Below is a small trained network, with its code and all its weights. Each question gives an input and a class and asks what happens when units are switched off, that is, made to give their printed mean instead of their output.

import numpy as np


def w(rows, s, z=0):
    codes = np.array(rows[::2]) - 128.0
    scale = np.full(codes.shape[1], s)
    scale[-1] = z or s
    return codes * scale


def f(y):
    return y / 2 * (1 + np.tanh(0.7978845608 * (y + 0.044715 * y**3)))


def log_softmax(a):
    a = a - a.max(-1, keepdims=True)
    return a - np.log(np.exp(a).sum(-1, keepdims=True))


def net(x, mask):
    res = np.array(x, float).reshape(1, 5) / 4 @ E
    y = f(res @ A[0][:, :-1].T + A[0][:, -1])
    res = res + np.where(mask, y, B[0][:, -1]) @ B[0][:, :-1]
    return log_softmax(res[-1] @ U[:, :-1].T + U[:, -1])


A, B = {}, {}
E = w([
[131,118,135,141,148,124,97,116,130,139,114],'x0',
[92,195,91,121,161,75,104,74,151,134,192],'x1',
[134,140,139,142,117,119,103,116,115,129,112],'x2',
[99,128,167,138,82,155,136,157,113,253,203],'x3',
[100,69,94,210,106,92,210,78,77,138,113],'x4',
],0.016)
A[0] = w([
[129,192,75,133,119,124,132,51,154,125,184,72],'neuron 1',
[83,89,147,159,135,144,169,16,103,102,176,110],'neuron 2',
[78,36,100,199,146,46,160,83,43,116,199,138],'neuron 3',
[124,143,49,142,167,85,101,108,145,1,83,95],'neuron 4',
[143,181,146,85,112,169,72,125,214,126,109,132],'neuron 5',
[89,133,180,133,105,134,123,145,166,180,167,102],'neuron 6',
[57,143,180,121,91,151,93,132,120,215,192,99],'neuron 7',
[184,62,156,134,83,179,148,202,78,125,92,3],'neuron 8',
[65,65,83,208,76,78,188,86,141,149,95,143],'neuron 9',
[72,129,164,161,89,138,100,170,127,205,197,96],'neuron 10',
[117,130,167,203,131,87,152,176,103,217,224,97],'neuron 11',
[166,127,66,106,166,102,135,90,160,18,122,88],'neuron 12',
[60,82,47,165,110,72,146,77,56,126,159,138],'neuron 13',
[129,179,138,53,131,151,126,172,194,127,133,165],'neuron 14',
[142,181,179,53,145,142,27,228,140,92,199,140],'neuron 15',
[93,205,99,148,189,51,123,29,147,128,241,41],'neuron 16',
[100,207,95,133,162,41,122,92,162,146,182,74],'neuron 17',
[203,160,104,138,155,107,163,94,174,13,56,76],'neuron 18',
[100,83,86,207,122,94,211,81,97,145,112,158],'neuron 19',
[123,113,149,144,106,126,87,122,104,193,170,70],'neuron 20',
[216,18,192,143,104,163,150,212,96,127,50,34],'neuron 21',
[89,110,82,194,98,120,162,74,133,147,92,106],'neuron 22',
[145,199,162,62,161,161,75,141,191,122,165,141],'neuron 23',
[14,171,57,116,156,48,96,80,138,148,182,50],'neuron 24',
[111,136,156,149,117,115,106,154,155,114,131,74],'neuron 25',
],0.0094,0.0052)
B[0] = w([
[94,96,181,158,88,161,155,174,174,148,103,172],'neuron 1',
[146,133,106,133,77,130,61,121,86,142,78,168],'neuron 2',
[160,185,79,101,112,153,72,130,134,104,85,202],'neuron 3',
[175,129,152,79,170,45,201,104,95,173,185,231],'neuron 4',
[163,166,93,117,121,207,92,82,116,107,97,203],'neuron 5',
[168,84,133,87,117,56,119,97,92,136,128,180],'neuron 6',
[185,139,164,58,175,59,151,118,93,140,194,214],'neuron 7',
[48,49,180,161,107,137,141,181,217,133,97,179],'neuron 8',
[168,212,95,158,130,165,80,104,105,99,137,200],'neuron 9',
[169,87,136,84,210,53,188,73,113,133,191,206],'neuron 10',
[153,102,128,118,187,80,175,30,67,192,165,201],'neuron 11',
[152,146,144,124,173,50,167,70,73,175,172,214],'neuron 12',
[165,164,106,146,109,165,58,126,78,104,98,193],'neuron 13',
[127,145,84,139,123,161,101,105,74,79,146,204],'neuron 14',
[143,208,1,139,100,187,46,122,102,79,90,254],'neuron 15',
[9,84,205,182,88,154,183,175,212,112,130,213],'neuron 16',
[76,81,209,140,102,157,145,218,205,101,79,194],'neuron 17',
[182,79,154,63,145,89,174,98,98,212,194,225],'neuron 18',
[151,183,48,145,145,188,72,93,82,101,113,204],'neuron 19',
[121,121,136,94,152,88,135,100,147,119,125,169],'neuron 20',
[66,51,235,189,67,140,152,242,200,120,79,204],'neuron 21',
[118,199,93,145,145,124,104,89,151,84,117,173],'neuron 22',
[149,152,76,185,156,168,90,138,73,133,99,230],'neuron 23',
[15,70,162,165,62,136,160,224,207,125,100,197],'neuron 24',
[159,145,135,134,101,101,115,136,124,123,81,130],'neuron 25',
],0.0088,0.021)
U = w([
[155,216,41,133,121,191,52,101,100,96,101,197],'0',
[165,134,141,68,166,5,181,72,97,183,167,12],'1',
[66,104,196,167,88,158,151,192,185,119,93,155],'2',
],0.012,0.0011)

Each question gives the input, the list of numbers given to net, and the class t.
The units are the neurons (one row each of A and B). Each row of codes is followed by its name. A weight is (code - 128) times the scale printed after its matrix; where a second scale follows, it is the last column's (A, B and U).
mask holds one flag per neuron, in row order. A switched-off neuron (its flag False) gives its mean, the last column of its row in B, instead of its output. The means were averaged over made-up inputs and are rounded, as every weight is.
A unit's drop is (log p(t) with every unit on - log p(t) with that unit switched off) / (log p(t) with every unit on - log p(t) with every unit switched off).
most important unit: the unit with the biggest drop
k most important neurons: the k neurons with the biggest drops, biggest first
drop of u: that unit's drop, to one decimal
input [-4,8,6,-8,-5], class 1: most important unit	neuron 4
input [2,7,-8,6,1], class 2: 2 most important neurons	neuron 16; neuron 24
input [4,6,6,7,7], class 0: 3 most important neurons	neuron 3; neuron 19; neuron 13
input [-2,8,-7,7,-8], class 0: 4 most important neurons	neuron 15; neuron 23; neuron 14; neuron 5
input [6,-8,4,8,0], class 1: 3 most important neurons	neuron 10; neuron 11; neuron 7
input [7,8,4,-8,-5], class 1: 3 most important neurons	neuron 4; neuron 12; neuron 18
input [4,-7,0,0,-6], class 2: 2 most important neurons	neuron 21; neuron 8
input [-7,0,4,-6,-5], class 1: 3 most important neurons	neuron 18; neuron 4; neuron 12
input [-4,7,7,2,8], class 0: 2 most important neurons	neuron 19; neuron 3
input [7,-7,2,-7,-3], class 1: 2 most important neurons	neuron 18; neuron 4
input [3,0,0,7,8], class 0: drop of neuron 19	0.2
input [8,-3,-5,-4,3], class 1: drop of neuron 15	2.8
input [-3,6,-4,-2,1], class 2: drop of neuron 14	0.0
input [1,-8,7,-1,-6], class 2: most important unit	neuron 21
